Each row has a name. Each piece below is followed by the name of the row it came from, unless a question asks for something else. Each question is about the rows just above it. Places in a row count from 1.

[-12 -10  53  13 -10  34] = kap
[  9  -9 -39  -8   0  -9] = Ruku
[ 24   7  -1 -24  12   1] = zirap
[ 11 -36 -36 -13   6 -36] = gatud
[-9  5 85 10 -6 36] = maz
Where in the named rows is [-8]? -> Ruku, 4
Shift each entry of [-36] by +1 times 1: -> [-35]
Repeated in kap: -> [-10]
Repeated in gatud: -> [-36]
Count the entries of [-12 -10  53]: -> 3

[ -5 -48  16  -3   1  12   2 -11 -24 -20  -1  63  -4 -46   3  90 -43  10
  61 -27   1 -46  -9  -3 -29  16  37  44  44  -9   8 -24   1  17  52 -23] : zove
[ -6  14  -3  45  -3  59  20 -18  20   3  14 -48 -50  57 -17  12   9  79
  25 -23 -11 -14 -16 -16  17 -29  28   7   7  19 -19 -20 -35 -16  -5  24] : Pero
[ 24 -10   8  40  28   6  -5  76 -18   9  18  38  37 -37  -1 -11 -43 -18
  52 -21  22 -40 -30   3 -50   3  36  15  15  -9 -13  -5  32  11  14 -30] : Lozon
[ -7  49 -16  25  18 -54  22 -15 -12 -13 -21 -13  24  23 -25 -20  41 -44
 -24  22   3  36  62 -38  -3  23 -46 -47 -47   5  32  -9 -12  -2   2   7] : Semur
[ 20 -16  12  35  18  -1   8  63 -29   3  19  44  20 -46   2 -25 -49  -6
  54 -33  12 -44 -27  -9 -47  11  38  22  22 -11  -5 -15  27  18  28 -22] : zegev
[ -3 -23   7 -10   8 -50 -26  40 -34 -29   7  45   5   2  31  -2 -49 -28
 -33  20  45  25   9  31 -13 -33  11 -26 -26   0 -12  46  45   3 -36  23] : zodo
Number of entries in [ -6  14  -3  45  -3  59  20 -18  20   3  14 -48 -50  57 -17  12   9  79
  25 -23 -11 -14 -16]: -> 23
Shift each entry of [-2  2] by -1 times 1: -> [-3  1]

[-45 -74 -16  50 -15 -12 -33 -14  51   0 -18  29  48] : pove
[-46 -18   1  31  12 -43 -82  34   9   0 -26  20  31] : puz
[-39  -2 -12  24   7   7 -45  -7  35   0  -9   6  69] : timo
[-56 -29 -12  26 -20 -21 -46  -1  28   0  17  17  17] : Mas
[-56 -29  25  26 -20 -21 -46  -1  28   0  17  50  17] : fupa
[ 43   8 -12  32   8 -64 -30 -10   3   0   0  31  29] : Bedu
Repeated in puz: -> [31]
[9] is at row and place -> puz, 9
How many entries does [-45 -74 -16  50 -15 -12 -33 -14  51   0 -18  29  48] have? -> 13
Where in the named rows is [20]? -> puz, 12
Count the entries of [-56 -29  25  26 -20 -21 -46]: -> 7
Shift each entry of [-1 28] by +1 times 1: -> [ 0 29]
[-7] with +1 step of 1 on every entry: -> [-6]

[  1 -16  -2  -2  33 -23   7  26  17 -19   8 -26  44 -19  20  12   5  36
 -39 -25  14  -1  -4   5  17  13   2  30   0  27  -1  12  60  14  10  16
   5  37  20] : zuv
[-12  10  -7  17 -51  37  -7 -33 -10  14  -3  31 -48  34 -23 -18  14 -55
  38   8 -10 -11   4  14 -29 -31  -5 -42  13 -26  21 -33 -81 -29 -13 -19
 -16 -43   0] : zopa
[-12  10  -7  17 -51  37  -7 -33 -10  14  -3  31 -48  34 -23 -18  14 -55
  38   8 -10 -11   4  14 -29 -31  -5 -42  13 -26  21 -33 -81 -29 -13 -19
 -16  -4 -11] : Gabek
[ 11 -11   4 -13  43 -32   8  29  10 -14   4 -25  43 -27  18  16 -10  46
 -36 -10  10   6  -2  -8  25  24   4  35  -8  23   0  25  71  23  11  16
  14  37  30] : vovan
[ 15   0  13 -16  11  -7  -2   0 -12  10  -8   4  -4 -15   0   3 -26  14
  11  25  -9  17  -1 -23  10  21   1   7 -15  -8 -22  21  12  13  -2  -1
  11  -5  15] : gatik
[-23 -34 -23  28  -8   5   6   8  24 -21  15 -17  24   0   8  -2  48 -10
 -35 -54  22 -30  -2   0 -11 -32   2  -1  26  23  40 -33   0 -19   5   0
 -18  19 -18] : Sus
[  6  -1   5  -8  19 -14   3  12   2  -3   0  -9  16 -14   6   9  -9  21
 -13  -2   3   5  -1  -7  11  13   1  14  -5   8 -10  14  29  12   4   5
   6  13  15] : Mun
[ 10   9  10 -11  14  -9   1   5   0   0  -4   1   1 -12   0   3 -18  14
   4  18  -7  13  -1 -14   9   0   0   9   9  22  14  -6  29   0   7  22
  -5  24   4] : bem
[-31 -40 -30  32 -14   0   5  10  30 -26  20 -18  26  24  10  -1  59 -18
 -38 -63  28 -36  -2  51 -15   0   3  -5  33  27   0 -44  -6 -44   6   7
 -24  21   0] : molo
[ 10   9  10 -11  14  -9   1   5   0   0  -4   1   1 -12   0   3 -18  14
   4  18  -7  13  -1 -14   9   0   0   9 -10  -3 -18  17  17  12   1   2
   7   2  13] : bor
[ 23  14  21 -27  45 -34   3  20  -7   1  -6 -13  26 -37  11  17 -41  51
   0  23  -6  27   0 -34  30  43   1  34 -24   8 -40  45  65  33   7  13
  23  22  43] : sori
Shift each entry of [23 -6 27] by -1 times 1: -> [22 -7 26]
q: [-12  10  -7  17 -51  37  -7 -33 -10  14  -3  31 -48  34 -23 -18  14 -55
  38   8 -10 -11   4  14 -29 -31  -5 -42  13 -26  21 -33 -81 -29 -13 -19
 -16  -4 -11] -> Gabek
Move every entry of [4] by -1 step of 1. -> [3]
q: [  6  -1   5  -8  19 -14   3  12   2  -3   0  -9  16 -14   6   9  -9  21
 -13  -2   3   5  -1  -7  11  13   1  14  -5   8 -10  14  29  12   4   5
   6  13  15] -> Mun
Shift each entry of [10] by -1 times 1: -> [9]

